Below are the code and all the weights of a small trained network. Each question names an input and a class and asks about switching units off, where a switched-off unit gives its printed mean instead of its output.

import numpy as np


def w(rows, s, z=0):
    codes = np.array(rows[::2]) - 128.0
    scale = np.full(codes.shape[1], s)
    scale[-1] = z or s
    return codes * scale


def f(y):
    return np.maximum(y, 0)


def log_softmax(a):
    a = a - a.max(-1, keepdims=True)
    return a - np.log(np.exp(a).sum(-1, keepdims=True))


def net(x, mask):
    res = np.array(x, float).reshape(1, 8) / 4 @ E
    y = f(res @ A[0][:, :-1].T + A[0][:, -1])
    res = res + np.where(mask, y, B[0][:, -1]) @ B[0][:, :-1]
    return log_softmax(res[-1] @ U[:, :-1].T + U[:, -1])


A, B = {}, {}
E = w([
[138,155,123,123,125,126,125,134,116],'x0',
[130,128,144,115,140,133,115,132,129],'x1',
[158,135,121,116,129,88,98,108,113],'x2',
[143,144,106,144,124,108,142,114,125],'x3',
[195,114,142,1,42,203,188,32,127],'x4',
[112,135,121,144,132,149,156,129,147],'x5',
[199,155,216,207,5,106,92,169,247],'x6',
[232,55,30,171,170,236,84,170,138],'x7',
],0.0091)
A[0] = w([
[181,156,148,61,73,200,153,34,121,86],'N1',
[62,105,115,159,148,69,97,211,111,116],'N2',
[93,125,112,163,160,85,88,154,158,81],'N3',
[131,135,66,159,115,162,128,154,121,42],'N4',
[23,195,222,108,78,56,174,118,90,40],'N5',
[243,62,62,158,162,222,74,155,133,83],'N6',
[138,97,138,76,56,157,163,45,107,85],'N7',
[131,121,167,136,116,156,152,139,93,12],'N8',
[178,74,95,143,124,147,153,190,122,94],'N9',
[59,107,62,88,191,147,131,132,14,133],'N10',
[54,150,93,201,171,69,64,223,131,91],'N11',
[205,123,77,171,157,216,74,156,121,24],'N12',
[81,146,135,222,191,79,63,188,103,80],'N13',
[75,164,132,95,89,62,120,155,116,31],'N14',
[133,148,179,172,23,110,93,180,198,116],'N15',
[71,165,147,113,117,105,119,113,137,71],'N16',
[127,121,130,142,108,114,135,126,104,79],'N17',
[140,99,53,136,96,128,111,152,137,74],'N18',
[188,98,54,141,143,152,114,160,149,4],'N19',
[85,141,142,212,196,77,108,160,115,105],'N20',
[160,122,135,48,93,156,162,75,152,87],'N21',
[145,127,102,127,141,139,125,136,143,33],'N22',
[95,115,92,117,224,150,134,80,40,133],'N23',
[115,124,152,159,147,109,111,156,97,68],'N24',
[64,88,98,99,219,115,185,73,24,132],'N25',
[164,131,164,151,96,173,179,91,64,37],'N26',
[214,130,197,198,64,124,102,164,188,149],'N27',
[76,159,113,140,101,116,98,57,141,72],'N28',
[2,152,199,90,85,15,193,83,133,29],'N29',
[174,116,184,163,88,104,123,159,183,124],'N30',
],0.0088,0.0037)
B[0] = w([
[184,71,138,89,84,198,171,145,68,212],'N1',
[159,119,151,81,85,189,164,122,107,196],'N2',
[133,100,141,119,84,171,143,136,79,173],'N3',
[142,119,126,113,155,109,123,125,103,152],'N4',
[97,94,110,146,204,47,123,196,131,238],'N5',
[98,104,137,122,255,13,123,199,107,234],'N6',
[219,88,137,79,79,202,188,151,84,198],'N7',
[140,131,156,125,113,126,126,140,162,130],'N8',
[113,127,118,110,167,74,134,154,132,170],'N9',
[91,187,83,202,83,153,55,31,186,234],'N10',
[202,82,210,73,69,182,195,132,79,225],'N11',
[65,88,108,103,212,72,139,183,106,198],'N12',
[188,108,176,118,96,172,186,90,67,218],'N13',
[114,106,126,94,161,102,132,167,144,172],'N14',
[61,177,74,208,73,167,56,79,181,225],'N15',
[106,86,126,133,157,88,118,170,129,166],'N16',
[125,133,131,143,123,116,154,131,141,130],'N17',
[107,126,140,119,142,112,111,142,103,154],'N18',
[114,115,151,155,194,118,120,163,128,175],'N19',
[194,67,189,45,48,177,178,103,89,203],'N20',
[193,114,174,113,80,195,179,123,102,191],'N21',
[115,112,120,117,135,127,129,148,139,137],'N22',
[95,194,128,159,73,139,78,97,170,221],'N23',
[125,127,146,123,109,150,140,134,103,153],'N24',
[108,185,24,163,77,138,62,62,219,243],'N25',
[136,118,138,99,121,145,142,131,101,153],'N26',
[80,196,78,204,68,124,69,58,217,232],'N27',
[130,126,123,96,165,130,114,156,140,151],'N28',
[85,114,108,131,230,33,135,244,100,248],'N29',
[113,195,109,149,108,140,104,54,175,197],'N30',
],0.0075,0.015)
U = w([
[78,202,110,163,65,139,45,22,190,252],'0',
[254,50,186,85,65,189,221,112,75,73],'1',
[78,81,139,123,248,28,128,216,117,62],'2',
],0.0097,0.00027)

Each question gives the input, the list of numbers given to net, and the class t.
The units are the neurons (one row each of A and B). Each row of codes is followed by its name. A weight is (code - 128) times the scale printed after its matrix; where a second scale follows, it is the last column's (A, B and U).
mask holds one flag per neuron, in row order. A switched-off neuron (its flag False) gives its mean, the last column of its row in B, instead of its output. The means were averaged over made-up inputs and are rounded, as every weight is.
A unit's drop is (log p(t) with every unit on - log p(t) with that unit switched off) / (log p(t) with every unit on - log p(t) with every unit switched off).
The circuit of an input: a set's keep is (log p(t) with only the set's units on - log p(t) with every unit switched off) / (log p(t) with every unit on - log p(t) with every unit switched off). Starting from the 12 units with the biggest drops (on a tie, the unit counted first), units are removed one at a time, each time the one whose removal leaves the highest keep (on an exact tie, the one counted first), for as long as the keep stays at least 0.8.
circuit, biggest first: the units of the circuit, biggest drop first
top k neurons: the k neurons with the biggest drops, biggest first
drop when u is switched off: that unit's drop, to one decimal
input [1,-1,2,0,-6,-6,2,6], class 1: circuit, biggest first -> [N11]
input [4,1,0,-8,2,8,-5,5], class 0: top 2 neurons -> [N10; N29]
input [-7,8,4,-3,-6,6,-6,0], class 0: top 2 neurons -> [N10; N25]
input [-5,1,8,-4,-2,7,-4,4], class 0: top 4 neurons -> [N29; N10; N5; N23]
input [-1,-7,2,-3,-5,4,-5,2], class 0: top 2 neurons -> [N10; N25]
input [-1,-6,3,-6,3,5,-7,-8], class 2: top 4 neurons -> [N29; N5; N27; N15]
input [8,2,-1,8,4,-1,-6,-7], class 2: top 3 neurons -> [N29; N5; N27]
input [4,1,-4,6,-8,8,-6,-4], class 1: top 2 neurons -> [N11; N20]
input [0,1,-1,4,8,-4,6,-4], class 1: top 2 neurons -> [N1; N7]
input [-6,-3,-6,6,-7,0,-5,7], class 1: top 3 neurons -> [N11; N20; N13]
input [-5,-6,-7,0,-8,-8,-6,-3], class 1: top 2 neurons -> [N11; N20]
input [0,-2,2,-3,-6,5,6,-7], class 2: top 2 neurons -> [N29; N5]
input [5,-1,2,0,0,-2,-6,6], class 0: top 4 neurons -> [N10; N29; N25; N23]
input [-3,2,2,-6,5,3,5,7], class 2: circuit, biggest first -> [N6]
input [-4,-7,6,7,-8,-6,-8,-1], class 0: top 3 neurons -> [N10; N25; N23]
input [4,8,3,6,-6,-6,-5,2], class 1: drop when N15 is switched off -> 0.2
input [1,-6,-2,0,-2,3,1,-6], class 2: drop when N1 is switched off -> 0.0
input [7,0,0,2,-1,5,4,6], class 2: drop when N6 is switched off -> 0.3
